[[-34  -9 -42  80  19]
 [-11  33  -9  90  19]
 [ -1  23 -57  19 -75]]
=>
[[ 19  80 -42  -9 -34]
 [ 19  90  -9  33 -11]
 [-75  19 -57  23  -1]]

[[-69 -31 -13   2  29 -53 -20   5]
 [ 64  46  38  44 -26  23 -78 -57]
 [-67 -37 -27  -9  31 -46   4  22]
 [-64 -38 -33 -14  31 -41  14  29]
 [-49  -6  27  34  13 -54 -81 -42]
 [-67 -36 -25  -8  31 -47   0  20]
 [-69 -31 -13   2  29 -53 -20   5]
 [ 66  27  -7   9 -16  41  -5  -5]
 [ 64  46  38  44 -26  23 -78 -57]
 [-69 -33 -17  -1  29 -51 -13  11]
 [-45  -2  31  37  11 -53 -87 -47]]
=>
[[  5 -20 -53  29   2 -13 -31 -69]
 [-57 -78  23 -26  44  38  46  64]
 [ 22   4 -46  31  -9 -27 -37 -67]
 [ 29  14 -41  31 -14 -33 -38 -64]
 [-42 -81 -54  13  34  27  -6 -49]
 [ 20   0 -47  31  -8 -25 -36 -67]
 [  5 -20 -53  29   2 -13 -31 -69]
 [ -5  -5  41 -16   9  -7  27  66]
 [-57 -78  23 -26  44  38  46  64]
 [ 11 -13 -51  29  -1 -17 -33 -69]
 [-47 -87 -53  11  37  31  -2 -45]]

[[ 51 -32  13]
 [-32  -7  30]
 [-32  -4 -22]
 [ 15  33  15]
 [  8  21  14]
 [ -9  19 -10]
 [-84  37  11]
 [-18   8  25]]
=>
[[ 13 -32  51]
 [ 30  -7 -32]
 [-22  -4 -32]
 [ 15  33  15]
 [ 14  21   8]
 [-10  19  -9]
 [ 11  37 -84]
 [ 25   8 -18]]

[[ -7 -47 -47  32]
 [-25  14  14 -90]
 [ 42 -80 -80 -40]
 [ 23 -50 -50 -47]
 [  4  37  37  83]
 [-16  14  14  32]
 [ 51   6   6 -67]
 [ 42 -51 -51  18]
 [ 85   9   9 -37]]
=>
[[ 32 -47 -47  -7]
 [-90  14  14 -25]
 [-40 -80 -80  42]
 [-47 -50 -50  23]
 [ 83  37  37   4]
 [ 32  14  14 -16]
 [-67   6   6  51]
 [ 18 -51 -51  42]
 [-37   9   9  85]]

[[ 17 -42 -34  11  40  53 -46]
 [  7 -51  -3  21 -59 -25  41]
 [ 57 -60  70 -62  52   6 -17]]
=>
[[-46  53  40  11 -34 -42  17]
 [ 41 -25 -59  21  -3 -51   7]
 [-17   6  52 -62  70 -60  57]]

[[-21 -55 -41  15  43  56  42  38 -17  10 -49   1 -29  35 -16]
 [-21 -61 -23  -8  45  39  19  14   6  -8 -18  -7 -31   9  29]
 [-63  11  20  33  -3 -32  -2  -4 -47  19 -39  20  -8  18  28]
 [ 48 -24  -7  54  27  34  54 -37  50  34 -23  -4 -30  39  31]
 [ 44 -46 -38 -42  37  67  14  30  36 -52 -33 -44 -38   8 -46]
 [-56  42  63  54 -39 -30 -12   9 -60  57 -61  51  45  -7  55]]
=>
[[-16  35 -29   1 -49  10 -17  38  42  56  43  15 -41 -55 -21]
 [ 29   9 -31  -7 -18  -8   6  14  19  39  45  -8 -23 -61 -21]
 [ 28  18  -8  20 -39  19 -47  -4  -2 -32  -3  33  20  11 -63]
 [ 31  39 -30  -4 -23  34  50 -37  54  34  27  54  -7 -24  48]
 [-46   8 -38 -44 -33 -52  36  30  14  67  37 -42 -38 -46  44]
 [ 55  -7  45  51 -61  57 -60   9 -12 -30 -39  54  63  42 -56]]

[[ 14 -31 -74  37 -16 -57 -43]
 [ 30   5 -34 -16 -71 -25 -58]
 [-29 -44 -50  32  70 -46  22]
 [ -6 -48 -51  16 -20 -41 -15]]
=>
[[-43 -57 -16  37 -74 -31  14]
 [-58 -25 -71 -16 -34   5  30]
 [ 22 -46  70  32 -50 -44 -29]
 [-15 -41 -20  16 -51 -48  -6]]

[[ 63  53]
 [ 73  24]
 [ 21  35]
 [-23  32]
 [ 45 -20]
 [ -9 -46]
 [-15  26]
 [-41 -18]
 [ 20  10]]
=>
[[ 53  63]
 [ 24  73]
 [ 35  21]
 [ 32 -23]
 [-20  45]
 [-46  -9]
 [ 26 -15]
 [-18 -41]
 [ 10  20]]
---
[[ 86 -87 -69]
 [-66 -36   7]
 [ 40   7 -65]
 [ 42 -50 -17]
 [ 90 -74 -46]
 [-73 -37 -59]
 [ 34  51 -77]
 [ 41  25  34]]
=>
[[ 34  51 -77]
 [ 86 -87 -69]
 [ 40   7 -65]
 [-73 -37 -59]
 [ 90 -74 -46]
 [ 42 -50 -17]
 [-66 -36   7]
 [ 41  25  34]]

[[-23 -20   0  -1  44]
 [ 32   1  -7 -17 -13]
 [-42   1  28 -11  -7]
 [-41  -1  23 -64 -47]
 [-77 -13  15 -13   4]
 [ 67  16 -23  19 -13]
 [ 70  -4 -25   3  15]]
=>
[[ 70  -4 -25   3  15]
 [ 67  16 -23  19 -13]
 [ 32   1  -7 -17 -13]
 [-23 -20   0  -1  44]
 [-77 -13  15 -13   4]
 [-41  -1  23 -64 -47]
 [-42   1  28 -11  -7]]

[[-10   6   8   0 -26  -2   4 -18  20  11]
 [  3 -20 -18 -31 -37 -34  -2 -31  28  62]
 [  7  25  -9 -28   9  10  10  21 -16 -26]
 [ 39 -10   4 -21  39  25 -16  -1  20  14]
 [ 51 -21  14  -2  84  52 -25  -1  18   3]
 [ 30 -17  -6 -25  38  25 -12 -25  27  33]
 [ 47  -6  11 -16  71  52 -19   3  16  -2]
 [ -7  12   0  -8  -4  12   7 -15   9  -2]]
=>
[[  3 -20 -18 -31 -37 -34  -2 -31  28  62]
 [  7  25  -9 -28   9  10  10  21 -16 -26]
 [ 30 -17  -6 -25  38  25 -12 -25  27  33]
 [ -7  12   0  -8  -4  12   7 -15   9  -2]
 [ 39 -10   4 -21  39  25 -16  -1  20  14]
 [-10   6   8   0 -26  -2   4 -18  20  11]
 [ 47  -6  11 -16  71  52 -19   3  16  -2]
 [ 51 -21  14  -2  84  52 -25  -1  18   3]]

[[ 35 -11  15   4 -31  -1 -36  15  75 -21 -19   7  15]
 [-29   2 -24  14   3  -4  20  39   2 -10 -15  23 -14]
 [ 43  17 -27  -6  56 -11   9  43 -14  21 -27   9  -6]
 [ 29 -17  27  24 -50  36  11 -23  16  -2 -25 -27   2]]
=>
[[ 43  17 -27  -6  56 -11   9  43 -14  21 -27   9  -6]
 [-29   2 -24  14   3  -4  20  39   2 -10 -15  23 -14]
 [ 35 -11  15   4 -31  -1 -36  15  75 -21 -19   7  15]
 [ 29 -17  27  24 -50  36  11 -23  16  -2 -25 -27   2]]

[[-24  29 -22 -16  47  -1   5]
 [-43  14  38  -5 -43   4   1]
 [ 27  55   8   2  24   4  -4]
 [ 17 -12  -6  -5  13  -1   0]
 [-56 -41 -57   4  52   4  -4]
 [ 54 -22  57   7 -37  -3   1]
 [-36 -44  67 -11 -34  -1   0]]
=>
[[-56 -41 -57   4  52   4  -4]
 [-24  29 -22 -16  47  -1   5]
 [ 17 -12  -6  -5  13  -1   0]
 [ 27  55   8   2  24   4  -4]
 [-43  14  38  -5 -43   4   1]
 [ 54 -22  57   7 -37  -3   1]
 [-36 -44  67 -11 -34  -1   0]]

[[ 27  -8   6]
 [-76 -53  10]
 [ 39 -87  38]
 [-50   0  -5]
 [ -3  75 -29]
 [-90 -14  -6]]
=>
[[ -3  75 -29]
 [-90 -14  -6]
 [-50   0  -5]
 [ 27  -8   6]
 [-76 -53  10]
 [ 39 -87  38]]

[[-14 -22  25 -28 -68  -4  49 -13  26 -33  -3  -1]
 [-14  10 -52  -2 -69   4  -7  15 -14  22  46  18]
 [ -1  -7  45 -20   5 -34   9 -27 -17  10  -7   5]]
=>
[[-14  10 -52  -2 -69   4  -7  15 -14  22  46  18]
 [-14 -22  25 -28 -68  -4  49 -13  26 -33  -3  -1]
 [ -1  -7  45 -20   5 -34   9 -27 -17  10  -7   5]]
